Each row has a name. Each question is about the rows just above it.

Q784: [132 136 138  95 131 112 141 127 128  91 113 201 126 119 143 130 124 154
 141 143 132 125  91 106 105 148 163 122 117  93  97 123  88 124 128 165
 127 127 145 145 127 149 145  92 118 153 139 180 127 112 161 113 112  36
 194 162 138 153 122 122 114 245 115]
Q943: [128  81 120  88 135 120 132 127 116 106  85  96 128  91 132 138 134 137
 147 132 122  62 171  77  99 121 103 124 162  86  86 135 120 121 136 133
 133 138  87 105 132 126 136 120 173 106 136 175 133 121 125 133 127 161
 113 121 125 119 111  81 123 141  79]
Q743: [123 109 147 108 131 158 131 117  77 149 123   4 127 104 144 130 135 119
  99 150 141 168 128  66 110 128 170 140 149  82 104 138 111 155 115 104
 128 131 143 156 152 138 130 104 128 105 105 103 117 130 114  97 135 159
 120 165 119 192 130 143 140 125 136]
Whose row is [128  81 120  88 135 120 132 127 116 106  85  96 128  91 132 138 134 137
 147 132 122  62 171  77  99 121 103 124 162  86  86 135 120 121 136 133
 133 138  87 105 132 126 136 120 173 106 136 175 133 121 125 133 127 161
 113 121 125 119 111  81 123 141  79]?
Q943
Whose row is [123 109 147 108 131 158 131 117  77 149 123   4 127 104 144 130 135 119
  99 150 141 168 128  66 110 128 170 140 149  82 104 138 111 155 115 104
 128 131 143 156 152 138 130 104 128 105 105 103 117 130 114  97 135 159
 120 165 119 192 130 143 140 125 136]?
Q743
The entry that follows [159]:
[120]

Q789: [ 59 150 177 172 181 180  65 171 165 181 164 133 130 157 226  53 201 174
 106  66  78 229  72 116  94 166 147 176 130  73 147 164  83 141 167 180]
Q451: [197 106 113 135  70 133 158 122 149  82 144 113 148 140 116 204  98 116
 140 173 185  85 169 175 137 129 146  70 106 214 137 102 184 119 138 109]
Q420: [ 94 132 157 228 186 135 104 102 144 167 198 182 106 148 170  38 186 135
 186  41 178 213  93 171 118 114 134 149 137  88  98 149  12 148 124 152]
Q574: [144 106 113 135  70 133 158 122 149  82 144 148 148 140 116 204  98 116
 140 173 185  85 169 175 137 129 146  70 106 214 137 102 184 119 138 107]
Q608: [109 126 144 206 172 124 115  97 133 154 184 176 107 137 147  56 165 125
 181  58 177 185 104 163 122 108 127 139 136  96  95 141  29 142 117 139]
Q531: [200 132 106  92 100 119 189 135 127  98 116 129 159 120  84 217  85 111
 142 208 157  69 146 141 168 135 133 120 149 195 153 116 213 131 130 116]
Q527: [141 134 146 162 110 148 156 134 158 115 169 135 151 166 144 185 140 134
 158 165 190 124 159 183 149 140 165 102 120 192 145 135 164 146 152 133]
Q331: [199 122 100  98  92 109 192 121 120  97 120 132 153 115  72 216  77 113
 152 202 174  56 195 129 167 122 129 102 144 196 135 112 200 129 122 104]
Q497: [199 122 100  98  92 109 192 121 120  97 120 132 153 115  72 216  77 113
 152 202 174  56  83 149 100 142 127 179 150  73 118 152  21 140 142 173]
Q26: [ 53 147 176 183 186 181  59 169 168 185 145 137 128 155 232  39 203 175
 110  51  80 239  68 118  89 166 144 177 131  68 142 163  69 139 166 182]
Q651: [200 132 106  92 100 119 189 135 127 109 116 129 159 120  84 217  85 126
 142 208 157  69 193 141 168 135 133 120 149 195 153 116 213 131 130 116]
Which row holds [197 106 113 135  70 133 158 122 149  82 144 113 148 140 116 204  98 116
 140 173 185  85 169 175 137 129 146  70 106 214 137 102 184 119 138 109]?
Q451
Whose row is [200 132 106  92 100 119 189 135 127 109 116 129 159 120  84 217  85 126
 142 208 157  69 193 141 168 135 133 120 149 195 153 116 213 131 130 116]?
Q651
Repeated in Q608:
[139]

Q525: [194 139 174 100]
Q214: [ 82 144 152 164]
Q48: [ 66 155  92 151]
Q11: [152  68  51 161]
Q298: [ 96 197 191 184]
Q928: [ 66 141  92 219]
Q785: [ 64 115 157 140]
What comes right after [96] in the named rows?
[197]
The entry that follows [82]:
[144]

Q615: [128 177 128 111 153 177 102 128]
Q31: [180 138 146 180  71 180 125 180]
Q634: [231  89  82 173  97  82 135 177]
Which value appears more than once in Q634?
[82]
Right after [97] comes
[82]
[231  89  82 173  97  82 135 177] is in which row?
Q634
Which value appears more than once in Q31?
[180]
Which row holds [128 177 128 111 153 177 102 128]?
Q615

Q470: [117 149 107 125 163 122 127 146 118 113 127 152  94 176 122 105 154]
Q365: [139 133 170 143 115 176 145 123 148 129 135 160 185 103 162 135 114]
Q929: [ 80 113  64 106 106 106  87 118 106 106 106  92  39 111  87  38 110]
Q997: [105 103  81 108  84  99  61 128 115  66 103 106  28 128  84  27 108]
Right after [162] comes
[135]
The value that Q365 holds more than once:
[135]
The row with [139 133 170 143 115 176 145 123 148 129 135 160 185 103 162 135 114] is
Q365
Whose row is [ 80 113  64 106 106 106  87 118 106 106 106  92  39 111  87  38 110]?
Q929

Q357: [104 198 106 138 150 165 161 141 111 116]
Q879: [104 198 106 138 150 165 161 141 160 116]
Q665: [199 198 116 138 150 165 161 141 221 116]
Q979: [197 127 163 127 138  91  99 103 194 192]
The value that Q665 holds more than once:
[116]
The entry that follows [91]:
[99]
Repeated in Q979:
[127]
Right after [194] comes
[192]
What comes right after [197] in the named rows?
[127]
Whose row is [199 198 116 138 150 165 161 141 221 116]?
Q665

Q319: [135 108 121 127 113  97  99 134 124 110 128 148 119 127 130 139 128  84
 145 132 128 155  85 108 121 121 143 134 107 167 167 122 159 118 154 116
 175 109 139 138 121 118 121 130 164 162 120 120 112 135 125 116 113 127
 120  95 133 118 100 134 130 100  99]
Q306: [ 71 150 120 180 153 135 138 167 105 151 149  88 108 130 118 148 108 114
 155 108 141 151 131 129 126  93 148 160 136 132 143 121 100 164 175 141
 138  98 108 140 134 125 184 139 124 158 137 159 120 135 114 123 122 105
  95 112 125 113 104 106 101 121 114]
Q944: [135 108 121 127 113  97  99 134 124 110 128 148 119 127 130 139 128  84
 145 132 128 155  85 108 121 121 143 134 107 167 167 122 159 118 154 138
 131 114 144 133  78 123 107 139 135 162 129 144 119 141 117  78 134 137
 106 126 176 146 106 134 119 174 138]
Q346: [127 154 140 114 148 134 140 147 149  96 110 107 123 132 132 129 127 142
 151 131 102 139 146 186 109 153 144  95 181  77 119 181 104 117 137 130
 152 133 143 111 125 117 130 128 111 154 123 110 152 130 140 113 181 150
 160 181 136 125 132 179 118 139 109]
Q235: [135 102 121 127 113  97  99 134 124 110 128 148 119 127 130 139 128  84
 145 132 128 155  85 108 121 121 143 134 107 167 167 122 159 118 154 138
 131  92 154 128  84  87 127 120 124 166 123 133 122  98 114 144 107 100
 120  98 142 153 172 117  60 136 105]
Q108: [135 108 121 127 113  97  99 134 124 110 128 148 119 127 130 139 128  84
 145  98 128 155  85 108 121 121 143 134 107 167 167 122 159 118 154 138
 131  92  98 128  84  87 127 120 124 166 123 133 122  98  98  91 107 100
 120  98 142 153 172 117  60 136 105]
The row with [135 108 121 127 113  97  99 134 124 110 128 148 119 127 130 139 128  84
 145 132 128 155  85 108 121 121 143 134 107 167 167 122 159 118 154 116
 175 109 139 138 121 118 121 130 164 162 120 120 112 135 125 116 113 127
 120  95 133 118 100 134 130 100  99] is
Q319
Where do [135 108 121 127 113  97  99 134 124 110 128 148 119 127 130 139 128  84
 145  98 128 155  85 108 121 121 143 134 107 167 167 122 159 118 154 138
 131  92  98 128  84  87 127 120 124 166 123 133 122  98  98  91 107 100
 120  98 142 153 172 117  60 136 105] appear?
Q108
[127 154 140 114 148 134 140 147 149  96 110 107 123 132 132 129 127 142
 151 131 102 139 146 186 109 153 144  95 181  77 119 181 104 117 137 130
 152 133 143 111 125 117 130 128 111 154 123 110 152 130 140 113 181 150
 160 181 136 125 132 179 118 139 109] is in which row?
Q346

Q857: [210 210 210  72 210]
Q924: [ 69 210  69  69  69]
Q40: [151 210 229 219 210]
Q855: [105 170 197 226 192]
Q911: [196 152 213 152 152]
Q396: [169 172 188 233 181]
Which value appears more than once in Q911?
[152]
The value that Q857 holds more than once:
[210]
The row with [169 172 188 233 181] is
Q396
Right after [233] comes
[181]
Right after [170] comes
[197]
The value that Q40 holds more than once:
[210]
The value that Q924 holds more than once:
[69]

Q187: [ 80 153 188 131  73 188]
Q782: [124 134 169 118 111 112]
Q99: [135  98 162  33 103 125]
Q462: [110  94  99 188 105 136]
Q446: [128  59 140 110  92 134]
Q50: [126 140 123 144 160  88]
The entry that follows [99]:
[188]
The entry that follows [144]:
[160]
The value that Q187 holds more than once:
[188]

Q238: [105 106 168  75 187 168 132 168 198 168]
Q607: [105 106 168  75 187 137 132 229 209 114]
Q906: [ 75 106 168  75 187 137 132 229 198 136]
The entry that follows [209]:
[114]
Which value appears more than once in Q906?
[75]
Which row holds [105 106 168  75 187 137 132 229 209 114]?
Q607
The row with [105 106 168  75 187 168 132 168 198 168] is
Q238
Repeated in Q238:
[168]

Q158: [223 250 133 166 166 227 128 227 118 166 174 176 166  87  47]
Q170: [136 149 123 117 143 129 129 146 125 143 161 134 145 140 145]
Q37: [128 127 218 156 150 213 212 138 191 173  72 173  84 155 157]
Q130: [141 145 166 134 162 169 163 148 163 139 127 167 115 150 138]
Q55: [199 207 193 171 215 189 179 196 175  62 120 207  99 123  70]
Q457: [111 126 127 120  97 125 135 128 116 192 139 100 146 143 190]
Q775: [183 193 192 170 192 186 181 186 167  89 110 188 100 123  93]
Q300: [186 193 192 164 214 195 183 191 177  78 116 209  96 126  79]
Q244: [ 98  86 148  99 199 199 150  93 175 199 159 152 136 193 190]
Q344: [230 254 161 178 228 159 152 233 137  18 147 196 118  87  34]
Repeated in Q244:
[199]
Repeated in Q37:
[173]
Right after [214] comes
[195]
The entry that follows [170]:
[192]
Which value appears more than once in Q130?
[163]

Q318: [174 159 108 239 128 142 144]
Q373: [112 113 112 160 112 112 133]
Q473: [ 89 122 126 155 108  94 124]
Q562: [  7  52 249 113 135  75 114]
Q697: [144 171  97  71 111 105 125]
Q874: [114 107 127 145 144  51 124]
Q685: [ 71 194 134 184 184  80 134]
Q915: [126 151 146 109 138 149 112]
Q902: [153 121  37 124 146 133 144]
The row with [ 71 194 134 184 184  80 134] is
Q685
Right after [52] comes
[249]
The entry that follows [149]:
[112]
Repeated in Q373:
[112]
Whose row is [126 151 146 109 138 149 112]?
Q915
The entry that follows [145]:
[144]

Q627: [108 165 115  20 112 114  90  96 173 108 127 165 112 184 193 117]
Q642: [157 140 146 138 105  74 123 135 134  99 149 105 140 133 105 128]
Q575: [111 142 198 101  94 185 127 207 109 201 151 133 116 161  95 134]
Q817: [ 93 129 165  85  79 110 113 103 160 128 112 142 147 158 179 116]
The entry that follows [161]:
[95]
The entry that follows [146]:
[138]
Which row holds [157 140 146 138 105  74 123 135 134  99 149 105 140 133 105 128]?
Q642
The entry that follows [207]:
[109]
Right after [138] comes
[105]
Right after [94] comes
[185]

Q44: [144  50 161 157  74 143 197  51 144 105 168 204  87  43]
Q674: [ 57  89  66  61  86  65 243 192  63 183 134 134 219 169]
Q711: [ 57  89  66  61  86  65 124 192  63 183 134 134 219 169]
Q833: [ 88  70 114 135 103  88 237  81  73 116 121 213 131  88]
Q194: [184 161 209 217 192 117  75 133 133  76  47  42 133 133]
Q401: [ 54 119 167 157  28 182 213 148 142 126 204 175 186  66]
Q30: [121 157 151 150 117 156  79  85 158  87 143  87  68  99]
Which value appears more than once in Q833?
[88]
The value that Q194 holds more than once:
[133]
What comes right after [142] in the named rows?
[126]
Which value appears more than once in Q44?
[144]
The entry that follows [81]:
[73]

Q693: [123  94 141 109  88 116 122 149 136 141 162 110 148 155 102 193 139 113
 147 176 117 150 188]
Q553: [106 126 116  92  99 135  98 140 117 151 132 136 152  98 150  67 103 114
 132  98 112  80 160]
Q307: [ 96 145 124 109 154 113 179 129 114  91  98 104 131 126  95   2  95 127
  85 126 141 131  90]
Q35: [112 152 153 109 169 112 171 231 107 125 165 116 138 149 104 170 187 125
 115 141 116 101 227]
What comes right after [139] in the named rows?
[113]
The value that Q693 holds more than once:
[141]
The entry that follows [127]:
[85]
Right after [110] comes
[148]
What comes right after [145] in the named rows?
[124]
What comes right after [103] in the named rows?
[114]

Q724: [173 148 144 139 167 139  95 105  97 122 141 147 144 103 136]
Q633: [132 108 134 102 149 130 124 144 126 116 113 132 126 123 121]
Q830: [131 106  30 103 155  95  93 146 139 147  74 108 149  55 116]
Q427: [129 119 132 118 122 115 142 132 126 133 142 130 114 135 127]
Q229: [132 108 134 140 148 130 124 144 126 116 113 132 126 123 121]
Q755: [137 133 128 120 129 126 142 126 108 158 111 126 121 126 144]
Q636: [116  92 124 104 150 122 150 107 140 150 130 142 133 115 116]
Whose row is [129 119 132 118 122 115 142 132 126 133 142 130 114 135 127]?
Q427
Which value appears more than once in Q755?
[126]
Right after [141] comes
[147]
Where do [116  92 124 104 150 122 150 107 140 150 130 142 133 115 116] appear?
Q636
What comes right after [158] in the named rows?
[111]

Q301: [ 82  98  87 140 202  57 110]
Q573: [ 62  85  63 141 104  79  86]
Q338: [ 76  95  70 134 193 146 121]
Q658: [ 89 103  96 192 192  55 111]
Q917: [ 92 103  83 131 139 165 125]
Which value appears more than once in Q658?
[192]
Right after [85] comes
[63]
The entry that follows [87]:
[140]
What comes right after [134] in the named rows?
[193]
What comes right after [140] in the named rows?
[202]
Which row holds [ 92 103  83 131 139 165 125]?
Q917

Q746: [167 222  99  56  97 127 149 131 136 100 103 176 116  99 114 157 193 146
 124  97 132 174  98 104 127  97]
Q508: [109 114 111 145 133 157 128 132 123 125 122  71 133 162 147 108  83 120
 129 178 134 119 112 167 118 123]
Q42: [100 119 126 159 142 118 147 103 140 130 112 109 102 134 136 112 112 138
 128 140 119 101 145 133 114 123]
Q566: [125 148 105 120 112 133 118 126 115 100 138 120 112 117 124 140 141 112
 134 149 140 168 126 127 107 119]
Q274: [150 129 124 129 121 153 127 142 113 140 129 113 139 146 142 118  99 127
 128 157 119 130 109 154 146 133]
Q818: [132 135 150 127 131 116 137 121 130 157 127 182 131 103 103 133 154 159
 138  86 108 118 135  79 161 129]
Q429: [116 133 116 123 120 126 133 130 131 120 134 110 129 122 118 126 126 139
 129 132 135 139 134 121 133 127]
Right after [137] comes
[121]
What comes right after [102] in the named rows?
[134]
Where do [116 133 116 123 120 126 133 130 131 120 134 110 129 122 118 126 126 139
 129 132 135 139 134 121 133 127] appear?
Q429

Q447: [143 157 232 228]
Q556: [174 216 124 157]
Q797: [232 232 232 227]
Whose row is [232 232 232 227]?
Q797
Repeated in Q797:
[232]
Whose row is [174 216 124 157]?
Q556
Where do [143 157 232 228] appear?
Q447

Q972: [104  75 178 120 118 131]
Q970: [112 110 187 126 144 123]
Q41: [106 101 189 130 191 142]
Q769: [104  74 130 119 121 131]
Q846: [148  86  44 113 112 127]
Q678: [110 124 203 129 180 117]
Q558: [148  86  44 113  37 124]
Q581: [148 133  44 113  37 124]
Q292: [150 176  82 136 158 150]
Where do [148  86  44 113 112 127] appear?
Q846
Right after [189] comes
[130]

Q853: [ 71 211 158 117 176 127 102 160 144   9  57 154 113 160 127 121 159 102
 114 122  51 187  80  91 169 117 159  96 111  83 167 136 100 116  73 111]
Q370: [ 71 211 158 169 176 127 102 160 144   9  57 153 169 124 127 121 159 102
 114 122  51 187  80  91 169 117 159  96 106  83 167 136 100 116 169 111]
Q672: [144 205 135 200 102 112 159 103  47  47  49 194 160 141 103 193 123 106
 105 135 121  26  99 131 125 138 166 127 143 214 189 151 116 213  54  96]
Whose row is [ 71 211 158 169 176 127 102 160 144   9  57 153 169 124 127 121 159 102
 114 122  51 187  80  91 169 117 159  96 106  83 167 136 100 116 169 111]?
Q370
What comes right after [123] in the named rows?
[106]
Where do [ 71 211 158 117 176 127 102 160 144   9  57 154 113 160 127 121 159 102
 114 122  51 187  80  91 169 117 159  96 111  83 167 136 100 116  73 111] appear?
Q853
What comes right after [153] in the named rows?
[169]

